In the rows, zero is written as 128.
Each row has a class, written after it.
160  119  164  88  119  142  141  119  101  101  114  146  119  159  120  110  122  139  95  103  139  134  137  135  122  159  86  78  154  110  146  106  143  80  128  108  47  132  120  129  133  38  113  110  172  116  140  176  79  155  133 -> S
127  123  107  133  165  91  192  137  140  166  127  143  113  96  149  179  129  174  154  123  127  111  115  134  128  140  181  144  117  138  85  151  96  135  117  115  133  129  162  156  134  146  129  126  91  117  91  176  128  145  127 -> A
136  114  124  78  132  128  152  95  136  95  109  130  141  104  135  137  112  148  169  106  156  63  119  162  113  117  123  142  150  125  118  134  138  140  139  104  116  137  133  162  150  112  100  123  107  113  108  164  103  153  146 -> G
139  131  161  121  150  128  150  159  115  98  154  142  147  144  140  91  134  142  161  103  166  122  116  151  133  138  128  118  146  134  95  108  142  135  114  103  125  138  112  120  126  122  114  132  136  150  143  129  128  105  140 -> P
105  140  135  125  156  133  152  139  150  94  158  145  176  77  142  85  160  157  208  113  193  75  107  156  124  113  144  160  130  152  112  135  153  170  121  90  177  141  144  127  120  152  103  148  112  161  117  119  160  83  171 -> F
127  123  123  129  143  98  171  134  140  161  133  131  121  126  128  137  131  156  126  121  130  155  123  171  125  126  148  114  132  117  82  124  96  109  121  96  81  133  172  153  125  129  140  125  122  119  110  176  102  144  119 -> L
149  117  117  80  112  124  137  110  124  90  123  120  129  112  137  140  134  125  140  117  182  73  135  156  127  102  97  128  159  122  137  129  145  115  133  107  83  147  126  145  144  110  105  122  118  126  131  163  114  181  130 -> P
122  110  178  132  141  127  146  151  132  102  148  146  171  132  144  107  128  133  175  89  166  132  121  135  132  128  140  127  142  125  108  120  124  135  113  104  112  147  147  121  119  120  116  135  120  149  145  143  149  108  168 -> L
146  124  117  49  108  126  133  120  137  107  130  129  151  101  124  129  135  141  172  114  164  58  133  164  116  95  110  140  144  127  111  141  159  140  135  93  96  138  139  149  136  108  73  128  129  126  119  159  123  171  157 -> P
159  117  160  85  99  124  146  117  110  103  102  138  137  156  109  91  131  135  102  103  128  134  147  170  133  145  85  77  125  114  109  111  121  105  140  111  31  149  115  129  117  71  115  103  163  116  161  174  98  172  108 -> P
145  130  169  87  105  127  116  113  128  95  98  143  134  153  99  79  113  117  122  72  120  115  128  135  111  136  87  105  158  111  109  122  124  103  130  127  57  141  106  127  124  74  94  101  155  116  146  153  83  145  127 -> Q
130  121  120  93  112  133  141  110  143  89  111  144  136  98  120  126  141  149  139  113  155  84  142  187  117  116  85  117  127  126  139  129  128  134  158  136  86  144  140  143  157  118  89  122  133  129  120  160  117  162  149 -> F
135  149  139  154  136  144  162  165  83  126  132  125  132  167  120  110  157  119  60  108  117  117  112  100  78  137  123  95  175  138  107  96  137  107  127  160  129  107  60  123  142  139  140  125  138  125  140  179  91  118  130 -> A
131  144  137  165  151  128  190  145  107  127  121  123  137  134  122  161  155  127  51  120  142  99  123  152  85  133  132  99  163  142  115  112  122  106  123  153  138  109  84  128  173  138  123  134  124  119  132  156  102  124  173 -> A
137  156  120  149  124  149  160  141  106  104  114  123  127  146  110  121  152  115  86  113  118  109  120  123  69  143  110  94  152  126  127  113  133  105  151  136  105  119  81  135  132  135  127  135  154  124  141  163  116  116  123 -> F
140  116  150  159  131  104  165  145  130  159  134  133  100  155  132  110  123  139  72  114  127  183  140  111  127  163  153  79  95  115  90  113  80  109  127  119  64  120  137  139  104  101  124  132  174  115  143  175  99  107  88 -> D
125  116  171  149  161  123  170  156  150  105  144  162  169  123  141  77  153  157  137  115  153  139  131  167  161  147  146  124  121  149  110  105  116  162  113  118  134  146  128  101  136  126  135  135  147  179  155  133  149  96  159 -> F
98  123  118  120  153  112  152  117  167  110  117  159  187  78  135  148  129  151  241  128  168  93  111  165  132  115  175  170  127  160  121  137  143  190  124  116  188  129  136  130  134  169  113  134  77  123  95  98  157  92  167 -> Z
126  123  194  156  157  126  145  139  94  111  137  167  163  163  143  90  130  146  169  98  180  153  124  131  121  154  130  118  130  124  113  100  124  125  120  119  110  134  109  117  119  112  114  129  140  144  140  122  110  96  156 -> Z
107  130  88  108  144  103  184  140  172  143  149  136  135  89  116  154  146  166  160  124  151  110  110  168  117  120  148  141  138  121  91  141  94  132  134  93  120  119  152  161  132  160  124  135  121  118  106  164  138  145  126 -> F
115  141  127  167  116  136  193  141  94  126  112  128  119  137  127  144  156  139  87  114  142  130  114  160  94  138  131  99  166  137  110  115  135  120  134  150  120  113  92  120  155  148  122  120  155  119  140  153  99  113  131 -> D
132  129  137  110  126  118  175  141  141  169  126  142  128  150  124  116  128  162  103  141  109  162  137  152  129  139  152  101  127  108  117  106  87  110  126  111  61  128  156  136  116  95  137  124  142  122  121  171  103  143  113 -> S
143  141  171  164  110  145  179  141  82  105  108  148  109  185  113  111  146  110  69  100  125  157  126  116  96  165  107  67  168  119  98  96  138  102  138  160  89  98  79  125  144  119  128  127  176  109  162  145  108  99  117 -> G
136  123  155  146  137  104  193  158  136  169  146  145  118  150  118  106  155  142  86  138  126  174  142  150  131  168  127  101  112  111  64  116  100  119  108  110  68  117  146  138  99  114  125  127  159  145  143  165  122  130  119 -> F
120  118  123  120  148  100  179  143  162  148  148  137  139  107  142  132  143  159  138  137  152  127  129  137  119  142  159  141  113  124  83  143  113  139  118  97  103  121  157  159  138  125  126  139  119  130  103  173  135  125  129 -> F
125  124  167  143  130  127  119  143  138  97  147  151  158  121  125  89  130  147  180  95  163  132  118  132  140  122  135  126  138  139  120  91  117  155  133  109  126  163  147  119  112  122  119  133  125  151  150  133  143  89  149 -> L
96  143  66  125  129  122  156  131  135  116  138  122  146  53  150  183  144  160  165  140  159  52  104  177  120  72  153  154  148  170  146  149  145  177  139  148  217  118  146  150  172  179  105  153  80  110  69  120  146  114  166 -> D
150  122  140  160  127  102  170  137  133  156  137  125  83  166  115  119  122  118  70  126  134  184  142  133  135  160  136  106  130  104  100  107  88  111  120  122  54  121  157  142  102  100  123  131  181  124  141  164  91  143  87 -> D
132  129  119  135  129  112  161  127  142  163  144  134  120  142  136  145  123  155  123  145  128  128  129  142  118  158  162  120  125  123  103  117  87  98  111  103  111  105  135  133  125  145  143  140  146  125  112  163  124  135  120 -> S
127  127  175  152  136  140  159  149  123  104  131  153  131  148  141  78  153  133  138  107  162  141  137  136  138  168  120  113  109  141  110  108  119  144  111  116  104  144  123  115  113  122  112  128  157  163  157  140  130  103  145 -> F
130  124  110  140  136  104  156  124  153  169  129  150  101  146  129  139  111  146  133  113  112  130  120  140  137  170  172  100  121  132  68  131  100  113  108  139  86  118  159  155  137  119  133  125  161  91  113  156  109  128  110 -> Q
126  123  121  132  136  95  177  145  130  157  157  131  117  118  129  144  106  171  136  133  153  147  118  158  101  157  162  132  132  124  86  137  94  116  120  92  102  123  162  149  140  115  121  135  134  122  105  156  103  121  110 -> D
99  128  71  73  113  122  133  91  157  101  127  116  152  49  130  173  114  173  224  121  155  40  114  194  130  92  158  175  116  164  150  147  130  178  149  102  175  146  170  152  138  165  95  112  77  110  81  134  137  129  152 -> D
114  119  142  135  160  125  149  128  153  120  126  147  178  111  151  120  150  159  174  129  163  93  121  166  153  127  169  166  135  147  125  110  149  168  113  104  175  141  129  111  136  140  120  131  105  147  105  123  147  104  167 -> S
149  113  151  120  120  108  171  136  129  171  134  126  101  174  132  114  124  150  91  126  118  169  147  110  135  159  134  66  119  105  73  127  104  94  118  106  42  132  124  145  120  88  136  113  156  99  152  170  113  137  109 -> P
126  118  196  146  159  116  137  126  135  109  137  165  147  146  138  82  110  134  164  92  154  120  125  172  131  162  150  118  118  142  103  126  105  131  94  126  134  149  156  106  122  104  128  136  140  146  141  94  126  100  161 -> Q
130  110  131  96  129  110  157  105  143  118  91  136  133  109  120  143  138  135  138  112  145  80  123  147  110  138  113  149  156  151  94  156  165  148  126  110  113  147  119  136  141  114  107  107  98  116  110  168  100  148  120 -> A
134  119  150  69  90  137  154  119  134  93  99  129  136  105  137  119  136  154  140  111  129  99  132  117  114  122  93  110  135  122  120  145  149  140  148  106  75  151  125  146  138  90  94  107  126  120  141  181  111  170  158 -> F
138  150  129  159  141  115  163  113  93  120  113  149  116  130  118  160  153  136  94  138  162  133  126  152  85  142  133  106  162  137  107  105  128  106  119  162  138  98  92  137  164  143  135  125  141  109  117  160  100  115  131 -> Z
127  118  184  146  118  130  154  158  101  105  141  135  152  162  161  80  127  129  138  95  160  132  124  85  142  143  118  119  141  136  96  134  131  130  106  141  119  142  118  111  128  107  110  135  150  153  153  137  129  82  136 -> D
108  120  144  130  165  126  154  141  137  101  153  159  201  99  146  114  133  169  242  118  184  104  111  177  132  112  165  175  141  162  116  124  143  182  107  114  184  133  146  126  150  145  126  131  89  147  104  105  152  82  180 -> Z
110  119  149  154  151  127  153  126  138  111  132  155  179  121  142  113  139  144  224  111  196  110  120  175  124  130  167  167  138  160  102  117  131  163  106  106  163  142  117  122  140  151  122  141  104  136  115  106  129  101  167 -> Z
138  127  149  146  123  131  180  166  90  121  129  132  122  167  143  123  149  118  88  102  122  146  129  134  125  121  117  80  169  116  120  118  129  89  119  159  95  113  94  126  140  128  148  131  144  127  143  151  126  143  109 -> P
124  118  143  120  125  96  170  129  150  159  148  140  122  131  121  136  107  154  129  108  142  136  124  148  132  151  137  105  126  118  61  128  77  88  106  99  68  121  149  152  132  104  133  121  136  100  129  151  96  139  130 -> Q
133  118  132  105  109  151  136  118  133  126  107  138  127  105  126  134  122  150  160  98  136  71  139  150  122  108  104  104  146  136  105  150  128  116  132  139  97  153  138  135  143  103  105  111  134  104  134  153  93  160  163 -> Q
122  119  160  151  140  114  134  145  156  113  157  166  160  119  144  97  132  146  203  95  184  93  119  155  147  124  152  134  139  150  92  117  116  158  104  120  147  158  135  109  126  134  116  148  112  143  136  95  144  95  180 -> Q
147  139  158  143  127  133  175  158  62  115  120  134  119  177  147  118  146  121  62  113  132  127  125  133  82  143  118  58  170  119  120  106  144  79  133  153  99  113  68  118  155  130  127  133  147  125  146  148  100  137  129 -> P
139  131  111  97  127  108  136  84  143  92  100  147  144  95  128  145  120  142  168  132  165  90  119  147  121  110  111  153  143  144  136  151  142  166  131  105  143  134  120  156  133  126  98  124  96  97  98  147  116  151  150 -> Z
115  110  129  132  160  105  195  131  155  168  125  139  120  109  142  138  123  154  137  144  142  126  120  138  119  144  157  108  118  116  85  137  116  138  117  110  114  108  151  163  136  131  123  134  109  111  104  146  115  105  130 -> G
131  106  201  160  146  137  167  166  115  113  143  156  158  170  145  64  134  143  134  99  171  160  129  103  143  152  116  104  153  123  104  102  119  151  118  116  95  145  116  124  119  88  119  131  133  146  161  134  119  80  139 -> G
102  104  138  138  135  115  163  129  142  117  131  149  166  119  154  105  142  154  192  97  175  91  113  164  143  122  143  160  127  154  98  138  120  179  118  126  158  147  142  116  133  139  111  138  130  146  128  114  133  99  157 -> D
110  122  103  123  160  90  176  136  158  178  144  126  129  99  144  157  136  182  163  138  138  117  108  139  130  141  196  146  123  142  80  141  118  138  114  92  138  122  169  153  137  163  132  117  96  118  88  168  112  134  131 -> A
131  107  137  84  127  130  158  104  131  105  95  129  142  112  136  135  136  139  159  86  145  64  131  133  131  122  133  148  141  147  116  150  158  137  120  116  115  156  119  147  138  109  100  92  91  106  110  186  96  159  148 -> A
163  114  183  97  128  136  145  131  93  95  115  136  122  186  119  77  123  124  86  94  147  153  147  137  118  160  74  68  158  96  110  108  137  82  134  123  29  142  108  121  132  61  111  98  174  128  172  169  80  152  111 -> P
133  158  115  148  121  131  160  149  112  95  128  137  148  111  99  137  147  122  105  119  132  108  111  150  83  102  116  109  183  126  125  92  137  125  147  153  142  110  104  138  164  144  128  144  122  111  119  153  120  125  162 -> L
116  119  125  76  95  140  141  103  134  102  118  122  146  91  144  136  129  143  143  114  156  65  129  144  139  78  116  141  131  135  129  140  149  157  140  147  122  152  135  145  138  118  96  117  118  115  122  175  112  149  148 -> D
116  136  116  153  108  120  181  126  113  116  124  135  124  114  118  166  155  146  133  126  148  92  113  169  97  127  124  114  168  149  97  115  138  137  132  138  166  95  103  146  164  179  121  127  107  104  112  126  131  97  145 -> G
139  108  193  159  137  128  174  143  114  110  123  163  146  172  138  85  122  125  153  106  160  171  139  153  135  156  124  118  140  146  103  110  114  138  99  117  100  139  106  107  118  111  134  123  127  147  156  116  109  105  136 -> Z
140  124  135  72  132  125  146  98  140  95  98  139  139  101  111  137  112  151  148  104  130  89  121  155  107  157  137  134  115  151  107  149  141  132  134  99  108  146  141  139  134  98  107  94  120  109  124  182  102  137  122 -> A
123  112  135  136  154  91  175  119  149  156  135  150  135  116  146  152  123  171  152  138  156  153  119  169  139  123  175  136  125  128  95  132  111  137  123  102  118  120  166  154  141  143  130  128  124  114  109  144  112  146  131 -> Z
155  126  179  150  144  100  163  146  103  157  123  147  88  189  114  125  117  124  61  128  123  231  134  107  117  189  111  77  151  107  94  110  98  76  96  123  38  101  114  141  124  69  145  126  184  126  141  168  82  130  80 -> Z
134  124  159  164  157  121  149  138  130  114  136  159  155  137  158  85  123  132  190  94  169  100  118  162  141  154  163  135  116  148  86  117  105  136  94  118  125  157  143  113  121  122  125  143  126  152  136  114  129  103  154 -> Q
116  157  114  136  137  142  178  159  94  120  115  145  134  122  123  152  163  148  86  126  116  121  114  153  110  122  115  85  151  136  142  97  109  100  130  161  141  85  94  133  154  155  139  129  137  111  104  172  118  121  125 -> S
145  136  158  162  127  115  175  162  96  106  119  146  102  155  119  123  168  115  27  103  126  159  130  123  95  143  92  67  175  103  120  98  116  84  132  177  93  100  79  130  152  117  121  130  165  138  147  168  116  130  115 -> F
131  127  156  102  102  133  144  88  125  108  78  131  142  152  123  110  132  119  141  111  154  138  136  142  123  138  97  115  156  123  113  133  135  132  126  119  63  137  110  136  118  101  95  105  141  104  140  164  95  161  128 -> Z
145  119  159  140  136  103  151  131  140  170  133  146  91  165  124  125  105  141  92  114  124  164  139  120  132  175  146  84  125  114  70  133  85  87  106  119  53  129  156  141  124  91  129  122  169  105  143  156  96  136  112 -> Q
134  112  142  144  146  86  173  138  116  152  135  154  85  155  141  120  124  151  128  116  161  162  126  116  109  181  154  88  130  110  82  112  91  95  107  116  97  106  139  163  141  116  128  127  124  102  99  151  88  108  101 -> G
125  142  85  121  139  101  164  140  130  143  159  124  122  103  140  165  137  183  196  126  164  109  117  171  109  128  173  132  127  132  95  125  99  129  127  80  136  124  161  166  133  146  124  133  90  99  83  138  131  132  141 -> P
147  128  149  136  148  97  162  129  123  159  140  153  78  134  135  147  96  154  135  115  139  142  118  138  126  164  145  115  128  107  84  126  95  90  113  95  70  139  159  148  119  101  129  126  141  121  126  146  85  163  126 -> Q
121  140  80  145  132  138  164  121  118  100  120  127  138  81  136  184  148  142  142  126  152  50  104  155  82  88  152  144  157  148  148  116  147  164  161  129  189  105  107  162  170  177  112  142  80  99  99  128  143  115  166 -> G
152  132  135  91  103  132  154  105  127  82  97  146  139  106  120  122  130  149  131  115  153  87  132  145  133  128  91  120  158  127  139  117  134  115  132  109  94  139  117  137  134  84  101  118  138  115  120  184  91  162  134 -> S
107  121  78  73  108  128  121  90  166  108  108  128  158  49  137  171  133  166  231  124  147  41  114  157  120  83  163  169  128  155  128  152  152  173  144  99  163  156  161  149  144  177  115  112  78  111  96  171  142  150  167 -> L
135  111  148  88  98  130  124  116  144  112  130  134  135  99  120  137  111  147  136  101  136  89  153  170  164  95  98  130  138  139  133  124  102  124  120  126  89  148  141  145  140  101  105  104  111  120  123  159  99  178  157 -> Q
139  155  145  162  131  138  146  130  63  112  101  146  120  166  127  122  152  122  90  119  136  159  120  129  82  145  125  95  163  141  141  100  134  111  130  146  116  114  75  122  132  128  140  122  142  121  136  150  100  116  111 -> Z
155  157  130  139  140  133  168  143  94  122  129  141  126  133  114  123  152  134  62  138  126  119  122  158  96  128  115  102  161  118  125  90  124  97  126  134  134  97  109  120  126  118  125  134  154  136  131  157  109  134  137 -> S
135  120  147  82  103  109  150  129  131  111  110  146  138  121  129  121  125  145  146  105  140  97  115  139  108  127  104  111  117  132  86  137  120  124  139  116  89  149  124  131  136  117  97  120  112  118  137  155  100  157  141 -> A
107  153  70  128  136  115  156  138  145  116  122  128  145  68  124  193  148  151  183  128  124  46  92  177  91  94  165  169  157  179  138  147  138  167  130  143  219  121  126  141  171  198  125  142  67  123  71  120  152  117  157 -> A
117  111  181  171  143  133  130  136  132  111  142  159  166  137  146  95  145  125  160  116  190  141  136  143  146  122  146  135  120  145  113  108  129  148  107  143  146  130  116  109  130  155  115  136  138  151  150  114  148  84  145 -> Z
119  132  119  119  146  95  174  137  156  171  127  137  120  128  117  125  115  166  133  124  116  148  126  133  121  174  182  103  107  147  96  126  70  117  110  104  102  123  147  146  133  121  131  122  117  109  101  161  100  113  118 -> A
124  112  133  87  103  126  154  85  117  109  100  131  132  112  143  134  127  157  176  107  161  76  117  144  109  124  124  138  155  121  97  143  156  125  138  111  114  139  140  158  158  106  106  113  115  101  113  151  96  157  145 -> G
118  154  104  168  105  113  152  124  125  94  119  136  133  92  123  153  168  139  169  107  147  93  96  155  75  96  148  132  185  145  123  114  138  156  134  140  188  125  120  139  138  176  136  139  90  109  102  135  146  105  154 -> L
120  112  177  130  146  128  155  142  151  98  138  164  168  127  129  61  143  136  140  98  153  138  133  142  136  152  103  103  118  127  122  132  124  149  119  125  113  132  126  111  108  87  109  139  143  154  148  118  155  86  156 -> F
141  120  207  163  158  135  139  159  136  127  156  161  153  167  138  68  123  124  137  97  159  146  136  128  151  149  138  118  128  128  79  117  122  139  99  120  95  154  146  105  97  88  123  144  160  152  164  119  122  95  154 -> Q
129  112  207  160  145  156  151  151  108  112  131  154  149  206  137  39  132  129  115  83  147  177  138  101  147  165  115  93  151  124  107  94  125  131  125  130  85  129  107  106  125  88  133  131  182  147  172  124  100  83  136 -> G
113  114  150  129  168  124  170  136  160  115  129  160  159  111  156  113  139  150  174  122  188  85  122  139  145  127  144  127  134  139  116  120  132  153  114  123  155  133  144  120  152  136  97  143  122  139  123  119  141  89  175 -> S
120  123  126  130  159  104  183  153  152  169  147  141  115  104  129  145  137  168  144  142  145  141  118  137  132  155  173  140  123  139  69  143  122  140  94  104  134  122  159  145  133  143  128  108  108  124  106  171  116  121  126 -> A
122  113  176  141  151  124  150  143  125  112  146  156  151  146  139  77  159  145  132  103  173  135  135  148  137  150  113  116  138  128  98  110  144  140  129  119  110  139  122  112  127  113  111  135  145  155  143  127  130  111  155 -> F
126  111  172  134  138  136  170  160  133  111  147  144  165  136  162  109  143  148  212  100  167  109  139  148  163  128  153  136  118  141  98  121  134  160  95  119  125  155  133  125  130  125  123  131  116  147  136  130  154  113  178 -> P
126  138  120  144  129  153  173  137  123  128  129  133  144  119  119  154  161  139  100  131  128  101  125  184  114  102  129  123  175  135  137  120  163  117  116  140  156  108  91  123  150  130  143  133  130  112  106  146  128  130  160 -> S
134  120  150  132  134  106  147  119  152  158  126  147  98  145  124  137  119  140  118  114  131  150  137  142  136  163  156  107  127  118  72  129  105  111  102  134  70  131  166  146  127  97  132  114  158  105  125  164  101  137  112 -> Q
